Below are the code and all the weights of a small trained network. Each question names an input and a class and asks about switching units off, where a switched-off unit gives its printed mean instead of its output.

import numpy as np


def w(rows, s, z=0):
    codes = np.array(rows[::2]) - 128.0
    scale = np.full(codes.shape[1], s)
    scale[-1] = z or s
    return codes * scale


def f(y):
    return np.maximum(y, 0)


def log_softmax(a):
    a = a - a.max(-1, keepdims=True)
    return a - np.log(np.exp(a).sum(-1, keepdims=True))


def net(x, mask):
    res = np.array(x, float).reshape(1, 7) / 4 @ E
    y = f(res @ A[0][:, :-1].T + A[0][:, -1])
    res = res + np.where(mask, y, B[0][:, -1]) @ B[0][:, :-1]
    return log_softmax(res[-1] @ U[:, :-1].T + U[:, -1])


A, B = {}, {}
E = w([
[105,152,165,134,169,255],'x0',
[82,214,107,151,215,135],'x1',
[64,135,196,149,132,88],'x2',
[106,92,119,91,166,149],'x3',
[169,219,158,62,96,77],'x4',
[131,106,126,71,34,137],'x5',
[216,140,138,128,169,109],'x6',
],0.0095)
A[0] = w([
[81,163,103,7,132,147,116],'neuron 0',
[155,143,97,126,25,230,163],'neuron 1',
[168,122,160,129,89,39,228],'neuron 2',
[228,119,119,205,195,140,73],'neuron 3',
[173,172,114,64,95,228,154],'neuron 4',
[155,17,59,190,71,92,253],'neuron 5',
[39,103,165,126,91,133,66],'neuron 6',
[156,142,187,159,19,204,225],'neuron 7',
[89,88,138,129,119,170,57],'neuron 8',
[73,86,181,82,121,153,73],'neuron 9',
],0.011,0.0051)
B[0] = w([
[86,150,94,112,89,137,194],'neuron 0',
[136,191,145,74,150,64,228],'neuron 1',
[21,171,105,167,179,171,242],'neuron 2',
[167,119,85,128,215,158,205],'neuron 3',
[177,193,136,54,159,83,227],'neuron 4',
[4,212,163,145,91,98,253],'neuron 5',
[147,96,102,199,162,144,177],'neuron 6',
[41,156,87,95,115,116,238],'neuron 7',
[181,97,131,143,86,166,164],'neuron 8',
[89,116,130,201,114,191,175],'neuron 9',
],0.013,0.011)
U = w([
[175,111,202,60,170,176,26],'0',
[202,1,232,123,55,91,4],'1',
[142,87,165,200,216,157,130],'2',
[72,10,241,193,36,202,26],'3',
[27,152,142,112,103,81,250],'4',
],0.0075,0.004)

Each question gives the input, the list of numbers given to net, and the class t.
The units are the neurons (one row each of A and B). Each row of codes is followed by its name. A weight is (code - 128) times the scale printed after its matrix; where a second scale follows, it is the last column's (A, B and U).
mask holds one flag per neuron, in row order. A switched-off neuron (its flag False) gives its mean, the last column of its row in B, instead of its output. The means were averaged over made-up inputs and are rounded, as every weight is.
A unit's drop is (log p(t) with every unit on - log p(t) with that unit switched off) / (log p(t) with every unit on - log p(t) with every unit switched off).
The circuit of an input: a set's keep is (log p(t) with only the set's units on - log p(t) with every unit switched off) / (log p(t) with every unit on - log p(t) with every unit switched off). Starting from all 10 units, units are removed one at a time, each time the one whose removal leaves the highest keep (on an exact tie, the one counted first), for as long as the keep stays at least 0.8.
units of the circuit, in order: the units of the circuit, biggest drop first
k most important neurons: the k neurons with the biggest drops, biggest first
drop of u: that unit's drop, to one decimal
input [0,2,-7,3,-5,-1,4], class 2: units of the circuit, in order => (neuron 3)
input [6,4,4,6,1,-1,3], class 0: 4 most important neurons => (neuron 5; neuron 2; neuron 7; neuron 6)
input [6,6,-7,4,6,5,6], class 0: 2 most important neurons => (neuron 5; neuron 4)
input [2,-2,1,8,4,1,5], class 0: 3 most important neurons => (neuron 5; neuron 7; neuron 2)
input [4,0,-2,4,-1,1,1], class 0: units of the circuit, in order => (neuron 5; neuron 2)
input [-2,0,7,5,0,-8,2], class 2: units of the circuit, in order => (neuron 5; neuron 7)
input [5,-2,-1,-1,1,-5,4], class 2: 2 most important neurons => (neuron 1; neuron 3)
input [1,1,-2,-5,-7,1,7], class 2: 2 most important neurons => (neuron 3; neuron 7)
input [-3,3,8,4,2,-4,0], class 2: 4 most important neurons => (neuron 5; neuron 7; neuron 1; neuron 0)
input [5,1,-2,-2,4,2,4], class 0: drop of neuron 5 => 0.8
input [-6,-3,8,3,-7,-7,-5], class 3: drop of neuron 4 => 0.3
input [7,-6,7,8,7,-8,-2], class 2: drop of neuron 5 => 0.5
input [-1,2,6,-6,-6,2,-8], class 3: drop of neuron 6 => 0.1
input [8,1,4,-6,-6,0,3], class 2: units of the circuit, in order => (neuron 5)
